After every row comes roughly how far along a hidden order it lies, from 0 to 9.
In the rows, 128 means zero.
[137 141 112 113 160 132 125 162 129 134 139 131  85 139 159 121 160 152
  80 148 148 178 135 126 137 158  96 162 129 120 131 142 118 150 118 135
 118 175 109 163 127 169 114 111 122 117 114 122 117 121 114 178 157 148
 138 142  92 178  65 126 133 135 198 107 130 175 135 153 122 121 135 132
 133 131 175 129 190 145 122  68  93 131 124 131 119 107 118 120 131 102
 109 156 103 130 125 114  49 135 142 177 139 126 130 162 157 133 133 116
 120  95 115 166 115  91 132 105 124 150 126 115 127 131 130 115 146 134
 147 146 136 126  79 125  99 135 144 139 140 136 120 149  77 137 127 146
 131 101 121 155 130 135  96 112 146 109 139 139  90 119] : 5
[127 117  88 146 133 120 129  90 135 214 148 109 182 157 144 128 100 110
 139 161 119  45 144 137 167 165  99 164 158  80 132  99 121  87  97 162
 106 175 100  96 155  95 104 103 120 110 207 116 110 123 118 107 146 109
 140  94 101 144 111 109 146 137 133 115 165 100 144 140 127 140 136  89
 131 136 145  94 102 124 146  67 116 133 127 148 123 135 105  67 135 110
 142  94 130 125 109 148 119 121 114 105 119 202 145 149 144 136 133 160
 123 124 146 149  80 138 160 110 115 124 145 157  97 143 141 122 124 170
 129 141 136 123 151 122 119 106 111 128 140 118 110 167 132 145 132 126
 110 128 133 114 119 125 151  94 138 111 174 134 131 139] : 8
[119 128  93 185 164 130 102  85 145 241 147 110 186 172 142 130  69 105
 146 136  86  49 184 136 195 193  87 177 150  67 134 116 139  34  50 151
 110 186 138  51 142  72  87  85 114 104 198 128 112 127 123  90 154 151
 127 105 119 135  66  95  88 148 125  94 165 122 164 117 117 105 161  87
 136 116 124  92  65 133 188  72  85 127 130 135 120  70 118   1 165  75
 131  67 121 120 105 120 109 132  94  70  56 162 209 101 142  82 122 170
  64 142 114 127 108 156 147 106  81  72 115 176  83 131 155 125  90 164
  91 109 134 136 182 119 141  81  59 122 143 106  96 171 114 143 156 135
 126 153 133  70 157  88 146  73 163 158 166 156 128  94] : 6
[130 142 113 190 163 136 106  76 144 169 124 127 187 167  92 126  57  83
 180 107  70  22 199 146 181 190 136 160 132  82 136 122 154  29  88 116
 146 158 157  57 119  51 104  94 119 113 196 130 121 121 127  83 136 157
 133 119 149 107 103 105 101 139  81 105 157 123 189 101 129 129 176  82
 154 103  95 113  32 124 192  95 124 122 116 142 131  62 148   1 169  74
 150  62 128  89 122 114 151 138  77  58  53 152 211  83 127  58 124 167
  61 137 103  67 124 173 141 114  77  75 100 163  88 109 158 150  75 161
  92 113 125 135 191 128 151  82  46 114 142  98 102 157 150 145 155 126
 148 167 152  68 160  89 171  86 154 170 147 131 145  88] : 4
[135 132 152 130  99 128 132 105 139  83 108 142 162 120  79 131  98 110
 174 100 103  82 136 129  97 106 208  89 107 149 117 128 119  90 163 102
 148  83 170 108 131  80 134 150 129 143 140 136 132 139 142  95  99 116
 116 126 176  86 191 158 118 127  45 148 125  83 143  93 135 166 108 119
 119 122  59 135  77  97 140 183 195 130 114 131 152 106 170 160 137 142
 135  98 166 106 126 126 214 121  92  82 149 128 119  96  96 117 133 118
 127 157 103  58 133 163 119 155 134  91 103 131 130 113 133 159 111 120
 115 104 107 138 173 124 162 125 133 124 109 113 144 108 181 125 132 104
 146 141 147  99 125 121 156 148 114 144 101 116 168 114] : 4
[144 108 107 102 107 123 153 136 111 132 139 116 101 121 165 118 151 143
  76 151 151 106 110 125 152 123 127 144 140 120 130 117 122 187 171 149
 129 129  99 156 140 158 140 111 130 115 134 100 116 108 127 149 139  81
 141 124  79 144 135 116 186 113 157 142 138 155 115 189 123 121 139 126
 120 148 177 120 171 128  74  54 131 132 120 132 123 198  84 152 115 146
 141 146 131 144 132 164 115 135 165 180 205 148  71 174 144 171 147 139
 166  84 177 180 116 104 144 122 156 186 173 137 133 158 120 124 163 141
 159 197 152 114  96 143  94 135 170 125 129 165 109 138 111 143 110 131
  94 125 121 189  93 149 125 132 110  83 148 125  97 172] : 9
[136 159 158 121 144 146 121 143 135  49 108 163  98 128  78 120 127 144
 147  75 130 177 137 128  99 114 170  91  89 169 125 163 123 137 147  83
 150  84 161 141 104 137 120 143 139 146  98 155 141 130 122 154 116 165
 111 154 155 112 146 160  90 123  94 127 108 143 146  97 139 145 124 129
 135 120  96 156 116 111 172 177 167 118 114 122 151  76 188 182 139 136
 130 147 147 103 131  89 150 126 109 141 143  68 149 119 113 104 125  99
  94 142  75  78 171 129  89 144 102 104  71 102 146  89 138 149 118  97
 123 107 105 151 106 131 146 139 133 135 122 119 163 103 117 125 149 122
 166 107 144 116 140 122 129 156 116 150  93 108 147  89] : 0
[144 161 152 106 139 141 131 182 127  58 114 151  54 105 110 124 171 148
 118 113 150 255 129 125  87 120 135 124  97 160 128 158 110 158 140  99
 138 128 142 174 109 180 110 146 124 134  69 137 130 137 114 185 127 177
 122 157 136 149  99 165 100 132 157 109  98 162 137 106 136 158 106 147
 137 121 122 159 204 133 130 168 126 130 124 130 135  86 162 181 141 111
  99 179 109 116 127  83  81 128 117 178 140  79 138 141 137 117 132  75
 129 123  78 137 143  98 100 125 121 137  84  76 161 116 136 131 146 105
 146 106 110 137  86 122 122 163 139 146 131 115 151 116  98 119 131 134
 160  77 120 150 154 144  93 142 139 126 109 110 127  84] : 1
[138 115 109 143 104 117 138  84 128 177 133 117 162 141 121 126 102 104
 151 136 118  41 151 141 162 149 143 143 147  93 132  98 134  98 139 146
 133 123 106 107 140  90 133 116 128 117 186 110 118 119 120  93 140  96
 142 103 114 120 150 117 157 123 102 136 161  99 146 143 135 155 136  95
 139 131 134 104  90 116 116  90 141 128 123 143 130 162 119  99 126 131
 157  98 135 124 128 155 162 124 110 109 136 196 128 124 123 130 136 162
 138 117 152 121  95 151 157 120 124 144 150 146 105 140 136 141 126 164
 127 153 130 119 156 133 120 111 110 122 137 123 117 152 159 142 128 118
 114 141 142 126 105 129 146 113 125 113 153 114 142 137] : 8
[127 145 110 179 177 134 106  97 145 218 129 124 166 158 110 127  91  93
 169 118  97  78 186 138 169 185 111 166 131  87 137 130 150  28  92 116
 134 177 140  79 117  96 105 111 117 109 157 126 118 129 119 100 143 168
 132 120 139 127  90 112  95 143 120  98 150 134 181 109 129 127 154 104
 153 106 111 114  82 138 185 107 104 123 128 139 123  61 148  15 165  70
 131  92 107 109 122  94 108 133  85  77  43 150 190 100 136  73 120 145
  72 141 106  99 123 156 138 107  85  85 109 147  93 120 154 134 102 159
  99 106 124 140 173 122 135  92  54 122 143  97 113 162 115 139 154 132
 151 140 137  88 165 101 153  84 150 161 150 135 141  72] : 3
[135 103 115 136  95 114 150  79 120 147 129 115 155 124 111 128 100 100
 152 127 110  27 134 136 139 128 172 118 142 109 129  95 142 113 188 135
 149 104 117 108 135  94 158 126 129 124 157  96 123 118 139  79 115  69
 148 109 125  94 184 117 188 114  70 161 155  95 141 155 136 157 142 113
 136 128 114 115  91 116  89 108 162 129 119 147 126 184 106 134 122 137
 164  87 148 123 137 176 189 130 116 102 137 203  95 125 111 140 140 153
 168 113 180  99 102 163 159 132 151 156 170 144 108 148 124 149 128 164
 131 169 135 110 170 139 127 117 125 109 129 141 107 134 193 135 118 108
 103 164 142 149  84 128 173 124 109 108 140 111 143 156] : 9
[133 146 103 126 186 141 115 174 130 171 146 121  88 140 177 120 168 153
  76 156 151 217 143 122 159 179  40 194 130 110 138 152 122 136  73 146
  98 215 109 144 123 177  85 103 116 104 113 126 108 127 102 193 169 182
 129 144  83 204  18 114 103 143 236  84 134 204 137 141 115 100 139 133
 135 131 198 128 207 165 151  77  58 128 136 128 106  69 107  74 153  76
  87 163  77 145 112  93   1 136 139 191  99  97 165 171 170 122 127 111
  94 102 106 220 122  76 121  93  85 139 120 111 123 138 142  99 153 131
 140 130 143 133  65 121  89 128 114 145 148 125 113 165  26 139 149 161
 147  86 101 148 168 127  83  89 164 127 155 146  79  88] : 3
